Rows are numbered. After the first four, each row is followed by the numbers of the three nearest rows among all rows above it, by straight-line distance, nearest first.
0: -.11, -.12, .24, -.34, -.45, .13, -.19, -.03, -.02, .10, -.78, -.07, .32, .09, .00, .03, -.03, -.66, -.17, .22, -.10, -.07, .00, .25, -.05, .15, -.15, -.39, .08, .09, .09, .06, -.04
1: .08, -.05, .18, .01, .00, .26, -.01, -.17, .07, .08, .07, .00, -.19, -.12, .07, .19, .04, .55, .16, -.07, -.49, .01, .01, -.11, -.16, -.31, -.17, -.09, .10, .09, -.05, -.15, .08
2: -.05, .01, -.03, .01, -.08, .13, -.06, -.04, -.06, .06, .04, .03, -.04, .04, .14, .19, .04, .17, .09, .09, -.59, -.01, -.19, -.02, -.07, -.48, -.03, .08, .16, -.13, -.03, -.02, .02
3: -.06, .03, .17, -.01, .02, .21, .05, -.02, .07, -.09, .28, .13, -.23, -.23, .15, .14, -.12, .24, .16, -.35, -.53, .05, .02, -.02, -.33, -.08, .02, .12, .08, .07, -.28, -.28, -.01
4: -.13, .07, .07, .08, .17, .20, .09, -.07, .04, .02, .09, .09, -.24, -.15, .13, .09, -.06, .13, .07, -.13, -.34, -.01, .01, -.04, -.38, -.23, -.01, .14, .14, -.03, -.12, -.14, .05	3 1 2
5: -.10, .03, -.03, .13, .29, .12, .14, -.01, .00, .02, .23, -.18, -.16, -.27, .04, .00, .05, .61, .23, -.17, .19, .10, -.01, -.17, -.19, .05, .05, -.08, .06, .11, -.01, -.29, .11	4 1 3
6: .04, -.01, .16, -.17, -.35, .17, -.05, -.06, .06, -.01, -.05, .19, -.24, -.03, -.01, -.01, -.25, -.46, -.23, -.17, -.12, -.07, -.01, .08, -.53, .28, .04, -.12, .00, .06, -.29, .07, -.07	4 3 0
7: .07, -.01, -.05, .06, -.05, -.10, .09, .09, -.01, -.04, -.20, -.02, .04, -.06, -.18, -.25, -.18, -.50, -.23, .05, .33, -.03, -.05, .11, .03, .40, .03, -.20, -.03, -.07, .07, .16, -.10	6 0 4
8: -.08, -.01, .21, .17, .00, .41, .08, .00, .10, -.07, .21, .10, -.39, -.23, .19, .18, -.05, .33, .19, -.27, -.47, -.02, .02, -.08, -.46, -.11, .03, .12, .08, .12, -.20, -.08, -.04	3 4 1
9: .12, -.06, -.36, .23, .01, .13, -.04, -.13, .04, -.15, .43, .15, -.17, -.10, .10, .01, .33, -.23, .10, -.04, -.71, .04, -.02, .18, -.25, -.86, -.02, .40, .04, -.16, .02, .14, .01	2 4 3
10: -.03, .11, .05, .00, -.21, .16, .05, .06, .07, -.01, -.41, .16, -.07, -.05, -.09, .01, .07, -.15, -.03, -.07, .09, -.11, .07, .08, -.24, .55, -.05, -.28, -.05, .09, -.03, .25, -.03	7 6 0
11: -.09, -.06, .07, -.02, .00, .19, .05, -.04, .05, -.08, .09, -.02, -.04, -.15, .00, .26, .05, .12, .04, .00, -.37, .02, .05, -.02, -.17, -.27, .02, .02, -.08, -.04, .02, -.14, .15	4 2 1
12: -.07, -.07, .48, -.18, -.15, .29, -.13, .06, -.09, .00, -.06, -.02, -.14, .00, .13, .26, -.12, .50, .00, -.20, -.45, -.01, .01, -.18, -.35, -.06, -.09, -.08, .02, .18, -.24, -.35, -.14	1 3 8
13: .03, -.01, .07, -.11, .13, .28, .07, -.01, -.01, .01, .17, .04, -.17, -.16, .05, .05, -.07, .29, .06, -.10, -.23, -.04, .03, -.02, -.26, -.09, -.02, .09, .02, .00, -.17, -.07, .08	4 11 3
14: -.15, -.02, .20, -.04, .08, .15, -.02, .01, -.02, -.03, .20, .04, -.24, -.15, -.07, .12, -.13, .33, .04, -.23, -.17, .07, .09, -.11, -.25, -.05, .03, -.03, .02, .03, -.16, -.36, -.05	13 3 4
15: -.11, -.01, .16, -.01, .07, .10, -.03, .04, .05, .08, .07, .00, -.16, -.24, .12, .02, -.12, .30, .04, -.23, -.10, .11, .03, -.10, -.22, .11, -.09, -.04, .03, .09, -.05, -.31, .02	14 13 4
16: .04, .09, .06, -.08, -.20, -.21, .02, .06, .08, -.01, -.16, .00, .08, .01, -.13, -.10, -.16, -.51, -.12, .04, .15, -.09, -.07, .11, -.18, .47, -.03, -.21, .03, -.01, -.02, .03, -.08	7 10 6
17: -.21, -.18, .13, -.09, -.10, .07, .05, .01, -.03, -.08, .05, .11, -.29, -.07, -.01, .15, -.04, .06, -.09, -.24, -.20, .08, -.01, -.15, -.31, .12, .06, .01, .09, .09, -.06, -.02, -.02	14 15 13
18: .12, .10, -.11, -.02, -.14, -.24, .02, -.04, -.08, -.14, .00, .04, -.01, .09, -.02, -.26, .12, -.53, -.16, .13, .14, -.06, -.05, .09, .13, .12, .03, -.05, -.07, .00, .01, .31, -.09	7 16 10
19: -.04, .14, .09, .06, -.12, -.12, .10, .03, .06, -.02, .14, .08, -.13, .01, -.10, -.17, -.18, -.22, -.13, -.15, .44, -.04, -.03, -.02, -.14, .52, .01, -.24, -.06, .17, -.04, .08, -.16	16 7 10
20: .02, .04, -.07, .01, -.22, -.06, .01, -.05, .10, -.03, -.23, .13, .01, .04, .00, .05, .17, -.34, -.03, .06, -.10, -.01, -.02, .10, -.01, .18, .11, -.10, .14, -.12, .03, .24, -.12	18 16 10
21: -.11, -.06, .24, -.15, -.33, .20, -.10, -.05, -.11, -.05, -.21, -.07, -.12, -.19, -.01, .05, -.10, -.35, -.20, .00, .09, .04, -.06, .06, -.20, .30, .01, -.06, .01, .06, -.13, -.04, -.22	6 16 10
22: .08, .11, -.28, .07, -.17, -.09, .01, -.04, .03, -.06, -.08, -.02, .16, .07, .00, -.13, .02, -.50, -.07, .23, .31, -.12, -.08, .18, .09, .08, .10, -.14, -.05, -.06, .22, .42, .04	18 7 20
23: -.10, .03, -.11, .00, -.49, -.04, -.06, -.03, .03, .10, -.33, .00, .25, .05, -.04, .04, .12, -.83, -.04, .12, -.01, -.19, -.02, .23, -.18, .11, -.01, -.18, .02, .01, .06, .30, -.06	20 22 16
24: -.04, .01, .09, -.14, -.37, .02, .05, .07, .12, -.04, -.18, .14, -.12, .12, .08, -.03, -.04, -.47, -.10, .07, -.06, -.06, -.03, .04, -.01, .25, .13, -.11, .00, -.06, -.11, .04, -.08	20 16 21
25: .04, -.03, -.14, .04, -.19, .06, .07, .04, -.07, .12, -.06, .10, -.04, .02, -.07, -.06, .04, -.49, -.07, .02, .08, -.07, .00, .23, -.02, .13, .13, .05, .01, -.04, .05, .19, -.03	20 18 24
26: -.15, -.02, .12, -.07, -.07, .05, .10, .05, .01, -.07, -.05, .06, -.16, -.03, .14, -.06, -.15, .14, -.06, -.20, .56, .06, -.03, -.18, -.18, .54, .12, -.19, .06, .01, -.17, -.02, -.13	19 10 21
27: -.03, -.08, .04, -.08, -.21, -.13, -.01, .00, -.04, -.01, -.08, .11, .22, .13, -.18, -.12, .00, -.53, -.27, -.07, .22, -.03, .01, .12, .10, .44, .16, .04, -.10, -.16, -.07, -.11, -.01	16 7 25
28: -.05, .06, -.05, -.05, -.44, -.12, -.09, .00, .11, -.07, -.40, .10, .17, .01, -.12, .00, .00, -.78, -.20, .20, .03, -.13, .01, .17, -.12, .04, .12, -.14, .05, -.05, .01, .29, -.12	23 20 24
29: .04, .10, -.06, -.06, -.37, -.21, -.18, .06, .10, -.05, -.18, .02, .14, .10, -.14, -.17, -.05, -.89, -.20, .14, -.29, -.01, -.14, .20, -.13, .10, .04, .04, .05, -.02, -.08, .15, .05	28 23 24
30: .06, .06, .09, -.10, -.18, .20, -.11, -.03, -.09, .15, .00, .04, .13, -.08, .10, .15, .04, -.10, .03, .02, -.48, -.04, -.05, .14, -.17, -.29, -.01, -.04, -.05, .09, -.03, -.07, .07	11 2 13
31: -.01, .01, -.05, .13, .03, .16, .02, -.06, .11, -.12, .13, .06, -.20, -.10, .07, .04, .12, .32, .06, -.04, -.49, .02, .03, -.03, -.24, -.26, -.10, .15, -.08, -.04, -.03, -.09, -.03	11 4 13
32: -.13, -.05, .16, -.14, -.22, .20, -.20, .05, -.07, -.07, -.08, .06, -.05, .06, .32, .13, .04, .02, .04, .00, -.77, -.04, -.07, .07, -.37, -.60, -.03, .12, .18, -.04, -.05, -.10, .05	2 30 11
33: -.05, .19, -.02, -.08, -.24, -.14, .19, .12, -.08, -.05, .10, .22, -.05, -.10, -.07, -.19, -.22, -.47, -.19, -.08, .40, -.13, -.11, .02, .02, .56, .08, -.27, .00, .09, .07, .17, -.23	19 7 16
34: .03, -.08, .11, .00, .03, .05, -.11, -.09, .00, .05, .14, -.04, -.01, .02, .06, .05, -.04, .00, -.05, -.02, -.29, -.04, .02, .07, -.12, -.41, .02, .09, .03, -.09, -.09, -.16, -.03	11 30 2
35: -.10, .10, .19, .00, .02, .10, .15, .06, .01, -.03, .08, .12, -.28, -.12, .04, .11, -.13, .12, -.03, -.13, -.04, .00, .09, .11, -.35, .27, -.05, -.01, .10, .17, -.19, -.09, -.12	17 15 14
36: .00, -.02, .08, .08, -.15, .14, -.16, -.10, .11, -.01, -.31, -.01, .06, .10, .06, -.02, .10, -.19, -.11, .07, -.02, -.20, .00, .05, .06, .16, .07, -.03, .07, -.09, .05, .17, -.07	20 24 25
37: -.09, .04, .13, -.01, -.09, .17, .00, .15, .00, -.05, .17, .01, -.16, -.02, .05, .01, -.14, .20, .05, -.08, -.13, -.07, .01, -.04, -.33, .15, .00, .00, .08, .03, -.19, -.11, .02	35 13 15
38: .11, .05, .07, -.13, -.12, .12, .06, -.04, -.02, -.05, .01, .06, .02, -.03, -.07, -.06, -.11, -.32, -.07, -.15, -.01, -.12, .08, -.01, -.24, .12, .08, .01, -.03, -.02, -.11, .10, -.10	25 24 6
39: .09, -.15, .19, -.11, -.09, .08, -.14, -.05, .06, .05, -.30, -.09, .07, .10, .00, .15, .28, -.02, -.07, .39, -.60, .06, .03, -.03, -.06, -.36, -.17, .05, .09, -.07, .00, -.05, -.05	2 30 34
40: -.02, .07, -.10, -.11, -.10, -.03, -.09, .02, -.03, .00, -.10, .05, .04, .04, -.09, -.14, -.08, -.40, -.11, .05, .05, -.08, -.05, .07, .06, .33, .04, -.08, -.13, -.01, .00, .02, -.12	16 25 7
41: .01, .02, .08, .00, -.02, .29, .08, .04, -.05, -.06, .08, .20, -.18, -.05, .10, .17, -.02, .05, .07, -.25, -.23, -.01, .03, -.06, -.29, -.12, -.02, .06, .13, .07, -.12, -.15, .05	4 13 37
42: .02, .03, -.12, .06, .05, .25, -.09, -.10, -.04, -.13, .13, .00, -.12, -.08, .19, .18, .23, .25, .08, -.06, -.57, -.15, .03, -.01, -.21, -.47, -.13, .17, .14, .04, -.04, -.06, .13	31 2 11
43: .10, .04, -.06, .14, .09, .10, .03, .07, -.03, -.02, .25, .25, -.30, -.10, -.02, -.06, -.05, .23, .07, -.16, .05, -.01, -.03, -.02, -.18, .13, .05, .01, .00, .05, .03, -.04, -.01	37 13 35
44: -.03, -.08, .21, -.04, -.02, .33, -.15, -.10, .04, -.12, .13, -.01, -.08, -.11, .08, .21, -.04, .06, .05, -.06, -.52, -.02, -.02, .01, -.36, -.23, -.03, .10, .14, .00, -.10, -.12, .09	11 4 41
45: -.03, -.03, .21, -.13, -.16, .36, -.14, -.01, -.17, .21, -.20, -.06, -.09, .11, .18, .44, .05, .26, .04, .05, -.62, -.03, .03, -.03, -.34, -.49, -.06, .11, .11, .05, -.21, -.15, -.13	32 2 44
46: -.02, .02, .19, -.04, -.18, .14, -.12, -.02, -.03, -.03, .10, -.06, .08, .04, .06, .08, .04, -.04, -.01, .12, -.73, .01, .01, .08, -.27, -.56, -.11, .16, .09, -.03, -.02, -.11, .07	32 2 30
47: -.20, .03, .13, -.06, -.19, .03, -.03, .09, .04, -.06, -.22, .06, -.06, .05, -.01, -.11, -.12, -.20, -.14, -.02, .07, -.03, .04, .00, -.11, .60, .02, -.15, .04, .13, -.03, .09, -.07	10 16 40
48: -.04, .11, -.07, .05, .23, .24, .06, -.07, .05, -.04, .28, .10, -.45, -.13, .12, .03, -.11, .44, .12, -.14, -.12, .00, -.06, -.06, -.31, -.07, .03, -.03, .06, .00, -.13, -.26, .02	13 14 4
49: -.07, -.04, .19, .04, .13, .17, .00, .04, .00, .01, .16, .00, -.15, -.14, .05, .15, -.02, .56, .03, -.07, -.08, .14, .06, -.10, -.11, -.12, -.06, -.02, .03, .14, .02, -.17, .13	15 14 13
50: .04, .12, -.05, .01, -.09, .09, -.16, -.06, .14, .08, -.19, -.02, .20, -.03, -.04, .11, .17, -.13, -.07, .22, -.48, .00, -.02, .01, .01, -.34, .06, .10, .02, -.09, .07, .08, .05	39 30 2
51: -.23, .02, .33, -.20, -.02, -.10, .08, -.01, .04, .10, -.48, .00, .11, .09, -.02, .18, -.09, -.03, -.32, .01, .62, -.07, .02, -.05, .01, .85, .05, -.46, -.02, .04, .08, -.03, -.06	47 26 10
52: .02, -.05, .21, -.03, -.22, .00, -.17, .01, .02, .14, -.38, -.02, .16, .16, -.11, .03, -.01, -.34, -.06, .16, -.17, -.06, -.01, -.10, -.10, .14, .05, .03, .14, -.04, .06, .09, .03	36 20 24
53: -.02, .01, .16, -.07, -.14, .14, -.05, .03, .04, -.05, .11, .13, -.06, -.10, .08, .15, -.12, -.18, -.05, -.11, -.49, -.07, -.15, .03, -.24, -.27, -.05, .12, .04, -.04, -.14, -.13, .03	44 30 34
54: -.02, -.05, -.03, -.01, -.01, .39, .00, -.09, .01, -.10, .08, -.04, -.19, -.17, .08, .12, -.02, .03, .06, -.02, -.44, -.01, -.01, .10, -.31, -.25, -.08, .14, .12, .06, .00, -.04, -.01	44 4 11
55: -.08, -.07, .26, -.03, .00, .07, .06, -.05, .00, -.07, .21, .01, -.21, -.07, .04, .18, -.09, .29, -.06, -.19, -.04, .00, .11, -.07, -.21, -.14, -.06, .01, .11, .05, -.08, -.15, .03	14 49 13
56: -.03, .09, -.14, .01, -.15, -.13, -.01, .05, .04, -.09, -.12, .13, .20, .00, -.07, -.06, -.10, -.51, -.12, .11, .44, -.14, -.06, .25, .12, .32, -.04, -.22, -.10, -.11, .06, .21, -.05	7 22 40
57: -.12, -.02, .21, -.09, -.23, .10, -.13, .02, -.06, .00, -.51, -.05, .16, .11, -.04, .18, .05, -.39, -.07, .18, -.15, -.03, .05, .12, -.04, .33, -.09, -.16, .12, -.04, -.06, .15, -.12	52 36 20
58: -.06, -.03, .06, .09, -.19, .11, .01, -.10, .08, .09, -.12, -.06, .19, .01, .08, .07, .10, -.12, .00, .25, -.35, -.06, .02, -.06, -.14, -.14, -.04, .08, .18, -.05, .01, .00, .01	50 30 39
59: .08, -.09, .02, .07, -.06, .36, -.06, -.03, .05, -.08, .14, -.16, -.16, -.02, .14, .08, .08, .19, .17, .01, -.74, .02, .02, .02, -.40, -.52, .04, .11, .13, .14, -.01, -.23, .14	42 44 54
60: .03, .14, -.19, .19, .09, -.24, .15, .13, .04, -.12, .43, .14, -.24, -.08, .01, -.08, -.07, -.18, .07, -.18, .59, -.01, .02, .03, -.07, .38, .08, .04, -.14, -.01, .00, .20, .01	19 43 33
61: .04, .00, .04, -.01, -.25, -.12, -.04, .03, .06, .03, -.30, -.08, .26, .19, -.04, -.10, .10, -.44, -.16, .17, -.24, -.09, -.05, .09, .06, .02, -.08, -.06, .13, -.04, -.01, .20, -.12	52 20 36
62: .03, -.11, .04, .03, -.02, .12, -.14, -.09, .02, .12, -.25, -.08, .17, .04, .00, .13, .30, -.09, -.04, .37, -.43, -.08, -.03, .15, .03, -.23, -.10, .03, .05, -.04, .26, .19, .09	50 39 58
63: .08, -.01, .03, -.15, -.39, -.01, -.12, .01, .00, .05, -.37, .06, .25, .02, -.14, -.06, -.06, -.62, -.21, .12, -.08, -.07, -.02, .18, .05, .02, .02, -.10, -.03, .02, .05, .13, -.10	28 61 23
